Input:
[[2467 4262 6559 3008]
 [8057 5459 2714 4159]
 [3232 2454 5748 5835]]
Output: 2454

Input:
[[7 8 7 4 4 1]
 [7 6 6 4 4 0]
 [7 8 8 4 4 1]]
Output: 4

Input:
[[5640 5534 6225 5916 5770 7462 8486]
 [5647 5534 6225 3927 2387 7462 5798]
 [5647 5375 6225 5916 3234 7462 5798]]
Output: 3234

Input:
[[8 5 4 4 3 7]
 [6 0 4 4 2 2]
 [3 4 2 4 7 7]]
Output: 4

Input:
[[564 320 584 174 199 489 412]
 [531 212 612 463 234 711 373]
 [365 213 230 402 484 781 495]]
Output: 484

Input:
[[193 117 192  83  59 186]
 [156  75 172 152 125  41]
 [222 196  28 140 172 251]]
Output: 140
---
[[ 40  57  24 -40]
 [ 42 -13 -60 -31]] | 57

[[-24 -13 -12  49   9]
 [-21 -28  -3  28  26]] | -13

[[-15   0  18   0  54]
 [-61   9 -33  -8  27]] | 0

[[ -9 -15 -61  -5  -2   9 -11]
 [  3 -21  -7  -7   5   2  -4]] | -15

[[  9   4   9   3 -31 -38  -1]
 [-14 -46 -13  -6  -5  50 -10]] | 4

[[ -5 -21  -1 -12]
 [ 51 -14 -37  27]] | -21
---
[  1 -21   0 -18   3 -41  61] >> 61
[  3 -44 -11 -27 -27  46  24] >> 24
[ 49 -47  16  -4 -15] >> -15
[ 21  16  10  17 -46  36 -10] >> -10
[ 34 -29 -51 -49 -40  27 -39] >> -39
[-29  42  16  49  42  -5  45] >> 45
[ -3 -19  -7 -32 -18 -44] >> -44
---
array([[-1.950, -0.185, -1.180, -0.300, -1.204, -0.552, -1.257],
       [-0.742,  2.221, -1.028,  0.275, -1.013,  1.461, -0.298],
       [-1.092, -1.022, -0.409, -0.907, -0.858, -0.116, -0.761]]) result: -0.552

array([[ -5.659,  -4.319,   6.347, -16.503,  18.999,  20.476,   4.961],
       [  9.872,   0.508,   9.738,  -4.209,  -6.925,  -6.703,  -4.455],
       [ -9.133,   2.209,  -6.683,  -0.111,  -7.582,  -2.612,   8.768]]) result: 20.476

array([[ 14.083,  10.343,   6.649,  10.637,  11.436],
       [ 16.265,  14.029,   6.448,   8.124,   8.578],
       [ 18.407,  16.971, -15.875,  -2.474,   4.609]]) result: 10.637

array([[-0.08,  0.19,  0.00, -0.06,  0.00,  0.05],
       [ 0.00,  0.00,  0.10,  0.00,  0.06,  0.13],
       [ 0.01, -0.02, -0.01, -0.14, -0.01, -0.07]]) result: 0.00

array([[ 222.76,  114.93,  -21.86,  155.47,  -13.12],
       [   5.12,   12.19,    0.98,    8.92,   12.95],
       [ -38.79,  -15.35, -171.44,  147.43,  135.71]]) result: 155.47

array([[-0.129,  0.149, -0.129,  0.012, -0.019],
       [-0.173, -0.002, -0.195,  0.142, -0.166],
       [ 0.024,  0.069, -0.188, -0.163,  0.022]]) result: 0.012
---
((-1.9, 14.1, -13.5, -4.5, 17.9, 9.7, 6.8), (5.2, -0.6, 5.1, -14.4, 10.0, 1.5, 8.1)) => 6.8
((-0.054, -0.115, 0.107, 0.050, 0.045), (-0.042, -0.074, 0.153, 0.026, 0.019)) => 0.045
((-12.326, -13.295, 17.292, 0.898, 17.674), (17.770, 19.222, -3.106, 6.803, -1.669)) => 17.674
((-0.21, 0.17, 0.14, 0.13, 0.06, 0.16, -0.13), (-0.10, 0.10, 0.11, -0.06, 0.05, 0.03, 0.03)) => -0.13
((-14.170, 14.028, 8.379, -3.693), (8.995, -18.695, -12.816, -5.175)) => -3.693
((-1.84, -1.57, -2.17, -1.31, -0.97, -1.29, -2.31), (-1.30, -1.63, -1.77, 1.35, -1.66, -1.93, -2.13)) => -2.31
---
[[29, -6, 0, 23], [30, -4, 61, -44], [21, 11, 34, -14]] value 61, 34
[54, 11, 30, -18, 1, -58, -2] value 54, 30
[[13, 7, -18, 61, -36], [-8, 3, 7, -2, 3], [-28, -17, 26, -27, 37]] value 61, 37
[[1, 11, -10, -6, -10, 41, -30], [7, -6, -28, -29, -30, 53, -36], [-15, -21, -48, 1, -39, 22, 3]] value 53, 41
[-37, 11, 45, -44, -30, -20] value 45, 11
[-12, 15, 45, -51] value 45, 15
[9, -8, -2, 2, 54, 26] value 54, 26
[-41, -59, -45, -49, -47, -45, -40] value -40, -41
[25, -17, -1, -45, 8] value 25, 8
[[1, -11, -13, -10, -3, -20, 3], [4, -6, -6, -2, 0, -18, -10], [-2, -61, 14, -16, 43, 7, -5]] value 43, 14
---
[ 41   5  13  -5 -13  28 -30] 41
[6532 1128 1773 5058 8108 4121 5794] 6532
[8292 2234 3269 9451 2842 1965] 8292
[6 7 2 5 5 5 6] 6
[144 172 184 131 221 197  63] 144
[9664 3890 3606 1573] 9664
---
array([[ -9,   1,  20, -48],
       [-26,   0, -49,  -5],
       [ 16,   0,  48,  -2]]) Out: 0

array([[-22,  41, -21, -15],
       [-54,  33, -12, -51],
       [ -9,  37, -23,   0]]) Out: 37

array([[-22,  40, -43,  -2],
       [ 30,  19,  16,  29],
       [-50,  12, -11,  29]]) Out: 12

array([[-37,   3,   4,   0],
       [ 50,  -1,  10,  -4],
       [ 18, -12, -16, -16]]) Out: -12

array([[  7, -30,   1,  49],
       [  8, -30,   2,  44],
       [  8, -29,   4,  36]]) Out: -29

array([[-36,  53,  50,  35],
       [ 45,  39,   7,  25],
       [-23, -43,  38,  28]]) Out: -43
---
Input: -6.7,3.6,15.9,-4.4,-7.6,-13.2
Output: 15.9, 3.6

Input: -0.17,0.11,0.10,0.01,0.16
Output: 0.16, 0.11

Input: -0.320,-1.657,-1.260,1.253
Output: 1.253, -0.320

Input: -14.356,22.667,136.741,201.172,-17.531,156.876,-112.053
Output: 201.172, 156.876

Input: 0.301,-0.125,1.237,-0.335,0.249,-1.315
Output: 1.237, 0.301

Input:
5.040,160.163,-68.503,204.843,102.668
-24.297,188.650,-26.973,187.543,-126.231
Output: 204.843, 188.650

Input: -0.30,1.35,-1.45,0.37,-0.26
Output: 1.35, 0.37

Input: 0.155,0.080,0.163,-0.144,0.153
Output: 0.163, 0.155
---
[[ 23 -18  15  -2  49 -14   4]
 [  8   8  34 -11 -13 -22   8]
 [ -9  24   7 -13  22  22 -17]] yields 7

[[-13  -2 -22 -26]
 [-30 -31   5   9]
 [ 46  55  10   5]] yields 10

[[ 12 -46   0   5]
 [ 24  12 -17  14]
 [ 32  12   0  40]] yields 0

[[ 27   0  39 -54]
 [ 14 -16   9 -24]
 [  7 -35   1   6]] yields 1

[[ 39 -16 -29  53  -8]
 [ -5  31  57  -9 -18]
 [  3  16  15   4   5]] yields 15

[[ -9  12   7   3   8]
 [-45  -8  35   1  30]
 [ 47   7 -38   5  12]] yields -38
---
[  9 -26   0 -47  17  16] Out: 0
[-53  26 -41 -39] Out: -41
[ 12 -47 -36  19  26] Out: -36
[-22   2 -19  26  26 -55 -24] Out: -19
[-24  -6 -14 -59] Out: -14
[ 28 -42  57 -37   0] Out: 57
---
[[-1, -33, -14, -27, -18], [-25, 23, 28, -15, 15], [-24, 8, 9, -13, 2]] ⇒ -1, 2
[47, 14, 42, 35, 94] ⇒ 47, 94
[[610, 841, 804, 237, 709, 555, 613], [691, 680, 678, 771, 709, 719, 720], [731, 696, 693, 785, 723, 730, 733]] ⇒ 610, 733
[[24, 16, -45, -44, -6, -48, -33], [-12, -15, -19, 3, -25, 1, 0], [23, 21, 10, 45, -34, 35, 20]] ⇒ 24, 20
[[69, 181, 174, 134, 77], [113, 197, 116, 150, 56], [185, 152, 67, 105, 171]] ⇒ 69, 171
[111, 911, 576, 398, 865, 136] ⇒ 111, 136
[[4, -2, -6, -10, 33, 3, -2], [-15, -49, -31, -8, -8, -40, -38]] ⇒ 4, -38
[103, 55, 208, 86, 36] ⇒ 103, 36
[[8, 8, 5, 4, 4], [3, 7, 3, 3, 2]] ⇒ 8, 2
---
[[ 1.635 -0.868 -0.299  0.023]
 [-0.971  0.376  1.698  1.460]
 [-2.177  0.536 -0.361 -1.806]] gives 1.635

[[-0.027 -0.019  0.119  0.028  0.030]
 [-0.049 -0.103  0.094 -0.010  0.030]
 [ 0.162  0.208 -0.126  0.126  0.186]] gives -0.027

[[ 0.6  1.3 -0.9 -1.8  0.4]
 [-1.4  1.8  0.6 -1.6  1.8]
 [ 1.3  1.2  2.3  1.0 -2.1]] gives 0.6

[[  44.489   62.614 -195.434 -181.719  -44.820]
 [ 215.294  -62.414 -108.192  -82.329  -84.205]
 [  27.457   47.122  -75.777  -73.433   -3.825]] gives 44.489

[[ 0.141 -0.237 -0.022 -0.110 -0.067  0.056]
 [-0.086 -0.030  0.030 -0.071 -0.080 -0.116]
 [-0.229  0.118 -0.062 -0.035 -0.082 -0.206]] gives 0.141

[[  -0.128 -166.825   28.009  -96.424]
 [ -31.194  -47.347   87.670  207.264]
 [-128.373  -49.511 -188.941  -29.666]] gives -0.128

[[ -2.753  -7.354  -4.388 -18.452]
 [ -7.212  -6.608   7.908 -13.734]
 [-13.664  13.246 -18.813  -5.354]] gives -2.753
---
[[-11   8   7  -5   0   5]
 [ -6 -47 -49  30 -14  29]] 8

[[ 12 -13 -46 -39 -39 -35]
 [ 48  49  50 -10 -40 -52]
 [ 50  53  31 -13 -52 -54]] -13

[ 36 -51  25 -15  11  17   6] -51

[-18 -21  13  15   5  44] -21

[-40  15  42  11 -32  48] 15

[  7   1 -57   3] 1

[ 26 -30 -25  56] -30
